Below is a small trained network, with its code and all its weights. Each question gives an input and a target symbol and asks what happens when units are switched off, that is, made to give their printed mean instead of their output.

import numpy as np


def w(rows, s, z=0):
    codes = np.array(rows[::2]) - 128.0
    scale = np.full(codes.shape[1], s)
    scale[-1] = z or s
    return codes * scale


def f(y):
    return np.maximum(y, 0)


def softmax(a):
    e = np.exp(a - a.max(-1, keepdims=True))
    return e / e.sum(-1, keepdims=True)


def log_softmax(a):
    a = a - a.max(-1, keepdims=True)
    return a - np.log(np.exp(a).sum(-1, keepdims=True))


def net(x, mask):
    ids = ['ΓΔαβεθμτ'.index(c) for c in x.split()]
    T = len(ids)
    res = E[ids] + P[:T]
    u = 0
    for l in range(2):
        r = res
        for j in range(3):
            rows = slice(2 * j, 2 * j + 2)
            q, k, v = (r @ M[l][rows].T for M in (Q, K, V))
            z = softmax(np.where(np.tri(T) > 0, q @ k.T / 2**0.5, -1e9)) @ v
            o = O[l][rows]
            res = res + np.where(mask[u + j], z, o[:, -1]) @ o[:, :-1]
        u += 3
        y = f(res @ A[l][:, :-1].T + A[l][:, -1])
        res = res + np.where(mask[u : u + 4], y, B[l][:, -1]) @ B[l][:, :-1]
        u += 4
    return log_softmax(res[-1] @ U[:, :-1].T + U[:, -1])


Q, K, V, O, A, B = {}, {}, {}, {}, {}, {}
E = w([
[255,90,89,187,154,203],'Γ',
[181,206,100,173,108,162],'Δ',
[50,152,22,50,103,111],'α',
[151,220,131,73,223,43],'β',
[110,82,41,105,143,113],'ε',
[63,185,114,202,118,72],'θ',
[115,95,67,134,121,133],'μ',
[98,81,50,113,112,144],'τ',
],0.015)
P = w([
[88,74,2,202,155,100],'0',
[94,113,99,196,239,186],'1',
[91,137,111,174,181,169],'2',
[99,150,119,159,149,160],'3',
[115,150,125,157,136,140],'4',
[117,157,134,145,119,139],'5',
[116,168,142,134,97,138],'6',
[128,155,150,141,110,120],'7',
[128,156,157,132,103,125],'8',
[142,140,161,136,117,113],'9',
[121,147,174,116,113,132],'10',
],0.0092)
Q[0] = w([
[74,156,55,67,84,42],'0.h1',
[31,165,62,183,96,22],'0.h1',
[30,106,15,58,111,83],'0.h2',
[140,91,61,69,69,131],'0.h2',
[118,131,36,50,152,128],'0.h3',
[86,121,114,48,167,254],'0.h3',
],0.0077)
K[0] = w([
[128,72,241,47,168,87],'0.h1',
[68,108,215,87,64,1],'0.h1',
[58,93,205,83,63,76],'0.h2',
[49,66,127,179,113,231],'0.h2',
[136,159,149,103,197,52],'0.h3',
[51,158,87,148,123,149],'0.h3',
],0.0077)
V[0] = w([
[117,143,47,136,150,156],'0.h1',
[62,134,145,95,165,47],'0.h1',
[160,22,130,69,90,137],'0.h2',
[104,183,199,82,170,89],'0.h2',
[232,128,225,1,104,77],'0.h3',
[118,155,36,135,91,222],'0.h3',
],0.0073)
O[0] = w([
[124,177,58,105,61,3,170],'0.h1',
[164,77,61,86,188,229,149],'0.h1',
[52,52,117,106,214,205,49],'0.h2',
[185,228,176,90,112,154,118],'0.h2',
[119,124,212,6,73,188,10],'0.h3',
[232,14,104,204,158,67,168],'0.h3',
],0.0068,0.013)
A[0] = w([
[95,76,1,235,169,183,200],'0.n1',
[131,95,62,179,157,139,25],'0.n2',
[145,177,82,71,102,102,255],'0.n3',
[100,7,90,155,72,161,36],'0.n4',
],0.009,0.0031)
B[0] = w([
[100,198,86,90,32,164,251],'0.n1',
[95,156,98,61,120,167,187],'0.n2',
[128,32,78,214,160,171,164],'0.n3',
[153,161,254,114,253,39,141],'0.n4',
],0.008,0.026)
Q[1] = w([
[65,200,169,123,103,147],'1.h1',
[182,162,96,167,120,3],'1.h1',
[2,5,162,33,132,77],'1.h2',
[164,50,71,210,183,234],'1.h2',
[252,187,168,166,108,219],'1.h3',
[122,129,207,74,34,80],'1.h3',
],0.0081)
K[1] = w([
[170,159,143,94,98,103],'1.h1',
[185,62,148,101,172,157],'1.h1',
[93,169,62,120,160,113],'1.h2',
[146,33,154,131,188,223],'1.h2',
[124,89,166,172,12,83],'1.h3',
[45,145,8,146,136,101],'1.h3',
],0.011)
V[1] = w([
[202,106,135,155,214,117],'1.h1',
[162,118,156,129,107,104],'1.h1',
[114,98,127,85,28,164],'1.h2',
[245,159,114,91,147,254],'1.h2',
[120,174,105,143,138,252],'1.h3',
[133,91,94,162,146,77],'1.h3',
],0.0081)
O[1] = w([
[76,161,123,99,151,186,35],'1.h1',
[82,150,123,160,126,58,56],'1.h1',
[157,140,105,102,96,175,144],'1.h2',
[226,78,92,40,133,96,113],'1.h2',
[180,166,165,184,128,128,254],'1.h3',
[1,89,141,185,78,179,173],'1.h3',
],0.0097,0.0091)
A[1] = w([
[135,91,127,67,31,204,45],'1.n1',
[133,77,149,255,155,82,1],'1.n2',
[29,59,28,74,103,141,65],'1.n3',
[9,88,72,171,108,60,111],'1.n4',
],0.0071,0.0057)
B[1] = w([
[114,157,199,81,130,88,164],'1.n1',
[211,246,247,94,153,162,150],'1.n2',
[127,109,198,194,130,109,176],'1.n3',
[220,147,160,76,128,182,255],'1.n4',
],0.011,0.0093)
U = w([
[168,97,64,5,102,192,151],'Γ',
[66,104,82,184,149,65,254],'Δ',
[136,115,164,176,127,103,80],'α',
[166,178,188,104,169,111,86],'β',
[134,115,141,90,117,147,77],'ε',
[86,144,127,118,132,165,83],'θ',
[109,122,141,100,113,146,88],'μ',
[88,127,157,105,107,106,129],'τ',
],0.011,0.008)

Each question gives the input, a string of symbols that net reads in full, and the target symbol t.
The units are the heads (2 rows each of Q, K, V and O) and the neurons (one row each of A and B). Each row of codes is followed by its name. A weight is (code - 128) times the scale printed after its matrix; where a second scale follows, it is the last column's (O, A, B and U).
mask holds one flag per unit, layer by layer, with each layer's heads first. A switched-off unit (its flag False) gives its mean, the last column of its rows in O or B, instead of its output. The means were averaged over made-up inputs and are rounded, as every weight is.
A unit's drop is (log p(t) with every unit on - log p(t) with that unit switched off) / (log p(t) with every unit on - log p(t) with every unit switched off).
The circuit of an input: a set's keep is (log p(t) with only the set's units on - log p(t) with every unit switched off) / (log p(t) with every unit on - log p(t) with every unit switched off). Starting from the 12 units with the biggest drops (on a tie, the unit counted first), units are removed one at a time, each time the one whose removal leaves the highest keep (on an exact tie, the one counted first), for as long as the keep stays at least 0.8.
units of the circuit, in order: the units of the circuit, biggest drop first
top k neurons: the k neurons with the biggest drops, biggest first
top k neurons in layer l: the k neurons of layer l with the biggest drops, biggest first
which heads matter: for each layer, one digit per head in row order, 1 if its drop is at least 0.15 and else 0, layers parted by /
input θ μ θ Δ Γ Δ θ Δ Γ θ μ, target Δ: which heads matter	010 / 011
input θ θ Δ θ Δ Δ Δ Δ, target β: which heads matter	110 / 100
input Γ μ μ θ, target Γ: top 3 neurons	[0.n1; 0.n4; 0.n2]
input θ θ θ β θ, target β: which heads matter	011 / 010
input α ε Δ α μ β θ, target θ: which heads matter	100 / 100
input θ μ Δ Δ θ μ, target Δ: top 2 neurons	[1.n4; 0.n4]
input ε θ Γ Δ θ Δ α ε Γ τ Γ, target α: units of the circuit, in order	[0.h1]
input τ Δ θ θ Δ, target Δ: top 2 neurons	[1.n4; 0.n1]
input α τ Δ θ, target Γ: which heads matter	101 / 010
input θ θ θ β Δ θ θ β, target Δ: top 3 neurons	[0.n1; 1.n4; 0.n2]
input θ ε Δ θ β Δ Δ, target Δ: which heads matter	000 / 100
input θ α μ θ Γ Δ μ θ θ θ θ, target β: units of the circuit, in order	[0.n1; 1.n2; 0.n2]
input Γ θ β θ β Δ θ Δ Γ, target Δ: top 3 neurons	[1.n4; 0.n3; 1.n2]
input μ τ β α θ θ θ, target θ: top neuron in layer 1	[1.n4]
input μ θ θ Δ Γ Δ α Γ, target Δ: which heads matter	100 / 100
input τ θ Δ Δ θ α Δ β τ β, target Δ: top 4 neurons	[0.n1; 0.n3; 1.n4; 0.n2]
input Γ Γ ε Γ Δ Δ Δ, target α: which heads matter	110 / 100
input θ ε θ θ, target α: which heads matter	111 / 101
input β μ τ, target τ: units of the circuit, in order	[1.n3; 0.n1; 1.n1; 0.h2]
input μ τ θ Δ θ τ, target Δ: top 4 neurons	[1.n4; 0.n1; 0.n4; 0.n2]
input Δ θ Δ θ θ μ Γ Δ, target α: top 2 neurons	[0.n1; 0.n2]
input Δ Δ τ β θ θ θ μ ε θ α, target α: top 2 neurons in layer 1	[1.n3; 1.n4]
input ε θ β α, target α: top 4 neurons	[1.n3; 0.n1; 0.n3; 0.n2]
